Below is a small trained network, with its code and all its weights. Each question gives an input and a class and asks what happens when units are switched off, that is, made to give their printed mean instead of their output.

import numpy as np


def w(rows, s, z=0):
    codes = np.array(rows[::2]) - 128.0
    scale = np.full(codes.shape[1], s)
    scale[-1] = z or s
    return codes * scale


def norm(h):
    return h / np.sqrt((h * h).mean(-1, keepdims=True) + 1e-5)


def f(y):
    return np.maximum(y, 0)


def log_softmax(a):
    a = a - a.max(-1, keepdims=True)
    return a - np.log(np.exp(a).sum(-1, keepdims=True))


def net(x, mask):
    res = np.array(x, float).reshape(1, 7) / 4 @ E
    u = 0
    for l in range(4):
        y = f(norm(res) @ A[l][:, :-1].T + A[l][:, -1])
        res = res + np.where(mask[u : u + 8], y, B[l][:, -1]) @ B[l][:, :-1]
        u += 8
    return log_softmax(norm(res)[-1] @ U[:, :-1].T + U[:, -1])


A, B = {}, {}
E = w([
[132,132,131,136,127,138,139,139,132,119,121],'x0',
[116,116,125,135,112,128,120,107,112,108,110],'x1',
[80,194,234,165,217,137,59,100,156,96,135],'x2',
[71,168,139,54,87,43,135,217,96,45,188],'x3',
[113,124,134,132,112,115,115,115,132,135,126],'x4',
[141,162,122,107,136,122,91,144,122,143,109],'x5',
[108,157,53,66,102,254,69,93,231,99,143],'x6',
],0.0079)
A[0] = w([
[206,131,23,89,46,189,169,59,226,236,68,217],'L0N1',
[68,175,178,200,231,153,81,119,119,50,138,185],'L0N2',
[79,202,163,21,53,181,164,103,204,58,138,36],'L0N3',
[129,180,188,183,215,128,109,39,145,116,152,79],'L0N4',
[218,69,177,255,181,139,158,81,71,220,47,173],'L0N5',
[151,89,133,92,131,240,114,64,224,160,94,58],'L0N6',
[135,92,107,104,144,249,107,65,176,153,134,1],'L0N7',
[125,135,154,46,83,174,120,91,207,38,195,136],'L0N8',
],0.007,0.0031)
B[0] = w([
[36,96,72,186,189,131,105,93,67,92,227,244],'L0N1',
[97,120,218,50,157,133,142,23,86,169,140,211],'L0N2',
[221,52,102,60,122,140,49,155,116,238,102,195],'L0N3',
[219,231,214,176,88,191,115,119,191,169,44,187],'L0N4',
[203,51,148,18,15,187,39,183,146,234,197,248],'L0N5',
[110,175,153,212,175,85,152,117,99,103,78,198],'L0N6',
[47,228,109,170,162,98,156,176,144,147,2,185],'L0N7',
[150,179,144,3,40,193,123,153,192,201,68,202],'L0N8',
],0.007,0.011)
A[1] = w([
[88,35,28,108,123,155,97,189,123,143,127,132],'L1N1',
[78,193,78,64,199,180,190,115,218,136,134,99],'L1N2',
[176,108,125,180,68,32,143,221,31,47,129,93],'L1N3',
[130,130,47,134,74,227,115,231,184,160,112,101],'L1N4',
[113,103,2,203,172,216,160,127,226,72,73,135],'L1N5',
[186,114,29,108,59,80,147,168,66,159,150,100],'L1N6',
[83,147,210,137,70,72,187,156,95,70,158,152],'L1N7',
[164,124,72,159,132,25,204,146,92,86,135,2],'L1N8',
],0.0069,0.0047)
B[1] = w([
[179,145,70,151,125,3,149,125,139,110,210,254],'L1N1',
[136,70,175,127,72,183,92,168,169,61,88,191],'L1N2',
[201,188,148,65,220,135,168,119,203,22,54,197],'L1N3',
[128,100,127,190,136,2,101,96,76,66,187,242],'L1N4',
[21,162,153,171,167,85,98,111,58,145,145,192],'L1N5',
[158,145,103,174,127,67,135,163,156,50,130,243],'L1N6',
[74,169,97,106,224,174,148,109,81,177,130,193],'L1N7',
[143,234,183,80,112,128,123,137,174,130,130,157],'L1N8',
],0.009,0.0065)
A[2] = w([
[128,154,219,18,97,105,178,164,89,93,122,135],'L2N1',
[106,132,86,175,181,41,172,212,128,170,76,157],'L2N2',
[139,161,134,159,102,75,223,159,192,12,194,2],'L2N3',
[145,131,203,101,145,172,172,141,156,170,144,185],'L2N4',
[203,64,84,209,2,66,79,144,98,137,172,83],'L2N5',
[77,155,112,136,125,89,111,192,241,50,71,243],'L2N6',
[200,43,75,170,49,201,124,183,180,38,133,58],'L2N7',
[46,138,202,92,170,53,183,102,45,146,145,23],'L2N8',
],0.0073,0.002)
B[2] = w([
[6,141,166,127,160,149,164,72,2,112,89,217],'L2N1',
[176,153,145,54,196,145,216,121,161,34,132,182],'L2N2',
[165,87,212,112,67,132,129,194,181,26,67,185],'L2N3',
[123,118,96,110,96,138,110,119,76,115,201,198],'L2N4',
[139,39,25,127,107,104,177,161,147,137,176,254],'L2N5',
[192,82,105,91,89,153,167,155,110,23,104,190],'L2N6',
[3,103,76,193,118,71,130,168,114,179,190,162],'L2N7',
[96,94,43,129,239,173,124,40,93,142,223,181],'L2N8',
],0.0089,0.0088)
A[3] = w([
[35,152,139,149,135,86,172,88,84,90,137,32],'L3N1',
[184,99,143,146,136,98,101,109,143,255,143,113],'L3N2',
[50,173,59,198,183,124,151,77,160,134,119,65],'L3N3',
[54,197,78,30,41,154,110,168,97,106,132,4],'L3N4',
[186,122,197,67,108,81,95,137,168,151,148,52],'L3N5',
[45,188,161,181,158,251,124,143,132,130,56,42],'L3N6',
[79,151,114,97,115,109,123,106,166,39,142,170],'L3N7',
[129,236,143,224,156,132,140,105,180,118,6,47],'L3N8',
],0.0083,0.0033)
B[3] = w([
[91,73,129,178,156,147,134,107,79,145,241,226],'L3N1',
[157,67,165,99,136,142,99,231,139,79,10,235],'L3N2',
[60,174,223,74,197,135,208,2,133,161,193,229],'L3N3',
[196,80,176,193,155,201,122,195,98,220,140,205],'L3N4',
[72,60,146,104,120,209,96,92,48,156,113,209],'L3N5',
[140,176,88,186,43,99,102,179,231,165,122,248],'L3N6',
[174,130,170,91,150,184,182,134,162,164,117,253],'L3N7',
[195,174,45,178,127,23,114,4,223,153,60,197],'L3N8',
],0.0095,0.005)
U = w([
[212,66,30,149,67,60,124,190,177,125,195,151],'0',
[50,172,88,173,187,169,173,53,66,154,211,205],'1',
[180,105,217,70,44,232,71,160,126,206,67,161],'2',
[146,217,102,203,65,122,76,62,244,187,61,58],'3',
[217,169,178,49,127,107,212,159,152,30,97,2],'4',
],0.011,0.0042)

Each question gives the input, the list of numbers given to net, and the class t.
The units are the neurons (one row each of A and B). Each row of codes is followed by its name. A weight is (code - 128) times the scale printed after its matrix; where a second scale follows, it is the last column's (A, B and U).
mask holds one flag per neuron, layer by layer. A switched-off neuron (its flag False) gives its mean, the last column of its row in B, instead of its output. The means were averaged over made-up inputs and are rounded, as every weight is.
A unit's drop is (log p(t) with every unit on - log p(t) with that unit switched off) / (log p(t) with every unit on - log p(t) with every unit switched off).
The circuit of an input: a set's keep is (log p(t) with only the set's units on - log p(t) with every unit switched off) / (log p(t) with every unit on - log p(t) with every unit switched off). Starting from the 12 units with the biggest drops (on a tie, the unit counted first), units are removed one at a time, each time the one whose removal leaves the highest keep (on an exact tie, the one counted first), for as long as the keep stays at least 0.8.
circuit, biggest first: the units of the circuit, biggest drop first
most important unit: the unit with the biggest drop
k most important neurons: the k neurons with the biggest drops, biggest first
k most important neurons of layer l: the k neurons of layer l with the biggest drops, biggest first
drop of u: that unit's drop, to one decimal
input [3,-3,2,0,-3,-8,6], class 3: 3 most important neurons	(L0N5, L0N6, L0N7)
input [7,-1,-8,-4,0,7,2], class 1: circuit, biggest first	(L0N1)
input [0,4,-4,3,-8,-3,0], class 4: 3 most important neurons	(L0N5, L1N3, L0N3)
input [6,-3,1,4,5,-8,5], class 2: 2 most important neurons	(L0N8, L0N1)
input [4,4,7,0,-7,0,5], class 3: 2 most important neurons of layer 0	(L0N5, L0N4)
input [7,-8,7,-5,1,2,1], class 3: 2 most important neurons	(L0N4, L3N8)
input [-4,3,-2,0,-6,-3,8], class 1: 2 most important neurons	(L0N1, L1N5)
input [8,3,-4,1,7,-2,-4], class 4: 2 most important neurons	(L1N3, L0N3)
input [-1,-4,-6,-6,5,-8,1], class 1: 3 most important neurons	(L0N1, L1N5, L0N7)
input [-5,8,1,-4,7,2,3], class 3: 2 most important neurons	(L3N6, L3N8)
input [0,8,2,-4,-7,0,1], class 3: 2 most important neurons	(L0N7, L0N6)
input [-3,1,5,-1,5,5,3], class 3: 2 most important neurons	(L0N5, L3N8)
input [-4,8,0,-6,-5,-3,-1], class 0: 3 most important neurons	(L0N5, L2N5, L0N2)
input [-6,4,-4,0,4,-8,5], class 1: circuit, biggest first	(L0N5)
input [0,-8,-5,3,3,-8,0], class 4: 2 most important neurons	(L0N5, L0N3)
input [-2,-3,4,1,-4,-6,5], class 2: 2 most important neurons of layer 0	(L0N8, L0N3)
input [3,-7,7,-1,-5,-7,1], class 3: 3 most important neurons of layer 0	(L0N4, L0N5, L0N3)
input [-3,1,0,5,4,0,-6], class 4: 2 most important neurons of layer 1	(L1N3, L1N5)
input [1,5,6,8,-7,1,1], class 2: 3 most important neurons of layer 1	(L1N4, L1N1, L1N5)
input [4,0,4,-1,1,8,-2], class 2: most important unit	L0N4
input [-7,-4,2,-7,1,-8,8], class 3: drop of L1N2	0.2
input [6,8,-2,-6,8,4,5], class 1: drop of L0N1	0.5
input [1,6,-5,2,-8,1,-2], class 4: drop of L0N5	0.3
